Here is a tiny trained network, its code and every weight. The questions are about switching its units off for an input and a class, where a switched-off unit gives its printed mean instead of its output.

import numpy as np


def w(rows, s, z=0):
    codes = np.array(rows[::2]) - 128.0
    scale = np.full(codes.shape[1], s)
    scale[-1] = z or s
    return codes * scale


def f(y):
    return np.maximum(y, 0)


def log_softmax(a):
    a = a - a.max(-1, keepdims=True)
    return a - np.log(np.exp(a).sum(-1, keepdims=True))


def net(x, mask):
    res = np.array(x, float).reshape(1, 4) / 4 @ E
    y = f(res @ A[0][:, :-1].T + A[0][:, -1])
    res = res + np.where(mask, y, B[0][:, -1]) @ B[0][:, :-1]
    return log_softmax(res[-1] @ U[:, :-1].T + U[:, -1])


A, B = {}, {}
E = w([
[157,185,141,130,176,71,229,192,59],'x0',
[117,135,139,134,124,118,134,98,115],'x1',
[102,147,55,32,255,109,79,93,119],'x2',
[210,129,134,147,94,251,133,100,33],'x3',
],0.0076)
A[0] = w([
[151,108,99,120,101,147,154,108,75,209],'neuron 1',
[159,128,128,137,119,121,184,150,76,94],'neuron 2',
[117,108,166,162,2,133,132,139,199,240],'neuron 3',
[111,116,91,105,154,132,56,90,181,87],'neuron 4',
[203,119,106,121,123,202,64,72,44,5],'neuron 5',
[185,144,168,126,90,171,126,140,108,53],'neuron 6',
[212,116,118,152,63,166,144,129,102,34],'neuron 7',
],0.015,0.0027)
B[0] = w([
[93,112,189,157,60,87,126,160,192,180],'neuron 1',
[185,132,171,140,56,184,122,133,172,186],'neuron 2',
[168,151,55,101,231,118,227,150,102,248],'neuron 3',
[55,94,126,156,105,130,36,80,107,201],'neuron 4',
[173,152,63,118,204,84,255,169,127,219],'neuron 5',
[89,113,188,128,85,144,72,106,100,184],'neuron 6',
[97,135,213,122,64,136,18,116,144,203],'neuron 7',
],0.0095,0.014)
U = w([
[131,125,31,83,254,69,194,108,111,223],'0',
[211,160,121,118,175,102,244,165,122,175],'1',
[74,87,175,160,63,187,17,65,157,1],'2',
],0.0063,0.004)

Each question gives the input, the list of numbers given to net, and the class t.
The units are the neurons (one row each of A and B). Each row of codes is followed by its name. A weight is (code - 128) times the scale printed after its matrix; where a second scale follows, it is the last column's (A, B and U).
mask holds one flag per neuron, in row order. A switched-off neuron (its flag False) gives its mean, the last column of its row in B, instead of its output. The means were averaged over made-up inputs and are rounded, as every weight is.
A unit's drop is (log p(t) with every unit on - log p(t) with that unit switched off) / (log p(t) with every unit on - log p(t) with every unit switched off).
The circuit of an input: a set's keep is (log p(t) with only the set's units on - log p(t) with every unit switched off) / (log p(t) with every unit on - log p(t) with every unit switched off). Starting from all 7 units, units are removed one at a time, each time the one whose removal leaves the highest keep (on an exact tie, the one counted first), for as long as the keep stays at least 0.8.
circuit, biggest first: the units of the circuit, biggest drop first
unit that matters most: the unit with the biggest drop
top k neurons: the k neurons with the biggest drops, biggest first
drop of u: that unit's drop, to one decimal
input [4,3,-5,7], class 2: unit that matters most => neuron 7
input [3,-7,-7,6], class 2: top 2 neurons => (neuron 7; neuron 6)
input [-6,8,2,3], class 0: circuit, biggest first => (neuron 5; neuron 4)
input [0,-3,-7,-7], class 0: circuit, biggest first => (neuron 3; neuron 2)
input [-8,7,1,7], class 0: top 3 neurons => (neuron 5; neuron 2; neuron 4)
input [-7,3,0,7], class 1: top 2 neurons => (neuron 5; neuron 1)
input [-2,7,-8,0], class 0: top 2 neurons => (neuron 3; neuron 2)
input [7,8,-4,1], class 2: circuit, biggest first => (neuron 5; neuron 3)
input [-5,-5,-6,0], class 0: top 2 neurons => (neuron 3; neuron 2)
input [-4,6,-6,-2], class 0: top 3 neurons => (neuron 3; neuron 2; neuron 1)
input [-3,6,2,-4], class 2: top 2 neurons => (neuron 3; neuron 5)
input [3,-8,-5,6], class 2: top 2 neurons => (neuron 7; neuron 6)
input [-2,5,1,-5], class 2: top 3 neurons => (neuron 5; neuron 3; neuron 4)
input [1,6,-2,1], class 2: top neuron => (neuron 5)
input [-8,8,8,0], class 2: top 2 neurons => (neuron 4; neuron 3)
input [-7,-6,-4,6], class 1: top 2 neurons => (neuron 5; neuron 3)
input [-1,2,-7,-7], class 0: drop of neuron 1 => 0.1
input [-5,6,-8,-8], class 0: drop of neuron 3 => 0.3
input [8,-1,-2,7], class 2: drop of neuron 7 => 0.2
input [5,6,-7,1], class 2: circuit, biggest first => (neuron 7)
